Below are the code and all the weights of a small trained network. Each question names an input and a class and asks about switching units off, where a switched-off unit gives its printed mean instead of its output.

import numpy as np


def w(rows, s, z=0):
    codes = np.array(rows[::2]) - 128.0
    scale = np.full(codes.shape[1], s)
    scale[-1] = z or s
    return codes * scale


def f(y):
    return np.maximum(y, 0)


def log_softmax(a):
    a = a - a.max(-1, keepdims=True)
    return a - np.log(np.exp(a).sum(-1, keepdims=True))


def net(x, mask):
    res = np.array(x, float).reshape(1, 8) / 4 @ E
    y = f(res @ A[0][:, :-1].T + A[0][:, -1])
    res = res + np.where(mask, y, B[0][:, -1]) @ B[0][:, :-1]
    return log_softmax(res[-1] @ U[:, :-1].T + U[:, -1])


A, B = {}, {}
E = w([
[12,135,135],'x0',
[128,128,127],'x1',
[137,142,252],'x2',
[124,16,141],'x3',
[128,128,129],'x4',
[128,128,128],'x5',
[129,128,127],'x6',
[129,128,128],'x7',
],0.013)
A[0] = w([
[100,136,124,168],'N1',
[233,123,120,253],'N2',
[141,104,108,178],'N3',
[132,214,115,252],'N4',
[162,110,131,165],'N5',
[108,133,143,126],'N6',
[122,117,37,238],'N7',
[147,137,109,204],'N8',
[106,117,119,148],'N9',
[141,160,162,153],'N10',
[123,30,139,175],'N11',
[129,180,124,200],'N12',
[125,78,136,148],'N13',
[114,92,143,139],'N14',
[193,124,125,212],'N15',
[135,140,228,168],'N16',
[130,146,116,200],'N17',
[118,77,131,170],'N18',
[69,132,132,154],'N19',
[3,133,136,179],'N20',
[100,139,118,153],'N21',
[124,26,140,180],'N22',
[134,129,103,194],'N23',
[135,138,223,165],'N24',
[128,133,168,147],'N25',
[140,135,105,180],'N26',
[101,132,129,155],'N27',
[123,118,45,236],'N28',
[146,157,152,154],'N29',
[133,193,123,215],'N30',
[154,105,145,146],'N31',
[33,132,132,166],'N32',
],0.017,0.0067)
B[0] = w([
[105,140,115,164],'N1',
[254,147,142,245],'N2',
[146,122,104,165],'N3',
[122,236,134,233],'N4',
[151,117,134,167],'N5',
[96,119,141,149],'N6',
[139,156,39,236],'N7',
[152,157,113,170],'N8',
[112,123,107,156],'N9',
[127,137,162,175],'N10',
[139,51,97,212],'N11',
[113,164,148,191],'N12',
[130,80,118,170],'N13',
[114,101,121,161],'N14',
[185,135,144,202],'N15',
[114,103,226,225],'N16',
[133,148,119,166],'N17',
[122,94,97,177],'N18',
[77,129,123,188],'N19',
[32,121,113,254],'N20',
[108,137,117,163],'N21',
[149,45,103,216],'N22',
[144,140,108,167],'N23',
[115,99,236,220],'N24',
[111,115,165,167],'N25',
[141,147,113,163],'N26',
[98,139,117,159],'N27',
[142,153,65,228],'N28',
[131,142,166,169],'N29',
[124,159,149,206],'N30',
[162,97,138,160],'N31',
[54,124,111,224],'N32',
],0.013,0.016)
U = w([
[214,254,66,248],'0',
[230,74,25,140],'1',
[192,208,234,225],'2',
[212,22,194,55],'3',
[50,239,45,106],'4',
[65,61,8,133],'5',
[26,189,211,18],'6',
[47,12,171,52],'7',
],0.0052,0.0014)

Each question gives the input, the list of numbers given to net, and the class t.
The units are the neurons (one row each of A and B). Each row of codes is followed by its name. A weight is (code - 128) times the scale printed after its matrix; where a second scale follows, it is the last column's (A, B and U).
mask holds one flag per neuron, in row order. A switched-off neuron (its flag False) gives its mean, the last column of its row in B, instead of its output. The means were averaged over made-up inputs and are rounded, as every weight is.
A unit's drop is (log p(t) with every unit on - log p(t) with that unit switched off) / (log p(t) with every unit on - log p(t) with every unit switched off).
The circuit of an input: a set's keep is (log p(t) with only the set's units on - log p(t) with every unit switched off) / (log p(t) with every unit on - log p(t) with every unit switched off). Starting from the 12 units with the biggest drops (on a tie, the unit counted first), units are removed one at a time, each time the one whose removal leaves the highest keep (on an exact tie, the one counted first), for as long as the keep stays at least 0.8.
circuit, biggest first: the units of the circuit, biggest drop first
unit that matters most: the unit with the biggest drop
k most important neurons: the k neurons with the biggest drops, biggest first
drop of u: that unit's drop, to one decimal
input [4,0,-2,1,-1,8,5,-7], class 5: most important neuron => [N4]
input [0,-2,1,-5,-4,-7,-1,-7], class 2: circuit, biggest first => [N20 N7]
input [0,0,3,7,0,-5,-1,0], class 3: circuit, biggest first => [N20 N22]
input [1,-4,6,2,5,-7,5,0], class 7: circuit, biggest first => [N2 N4]
input [-2,4,0,-2,-5,-5,6,6], class 0: 2 most important neurons => [N24 N16]
input [0,8,-8,7,0,-2,-6,8], class 1: 2 most important neurons => [N20 N32]
input [0,1,4,3,2,-4,-3,4], class 3: 2 most important neurons => [N20 N32]
input [0,5,8,5,-4,-6,0,1], class 3: 2 most important neurons => [N20 N32]
input [1,1,1,0,-8,-6,6,7], class 6: 4 most important neurons => [N2 N7 N22 N11]
input [1,-3,8,-8,-8,-7,7,-2], class 6: 2 most important neurons => [N2 N15]
input [1,3,-2,4,3,7,7,-7], class 5: 2 most important neurons => [N2 N15]
input [0,-4,-2,-1,-6,-3,0,3], class 0: 2 most important neurons => [N20 N32]
input [0,5,-3,2,0,6,-4,-8], class 1: drop of N20 => 0.5
input [5,3,6,1,5,7,-5,-2], class 7: drop of N4 => 0.6
input [1,-2,0,8,7,-3,4,-5], class 5: drop of N2 => 0.7
input [-2,-3,-1,3,-1,-4,6,6], class 1: drop of N24 => 0.1
input [-3,-1,3,1,-1,6,5,6], class 3: unit that matters most => N4
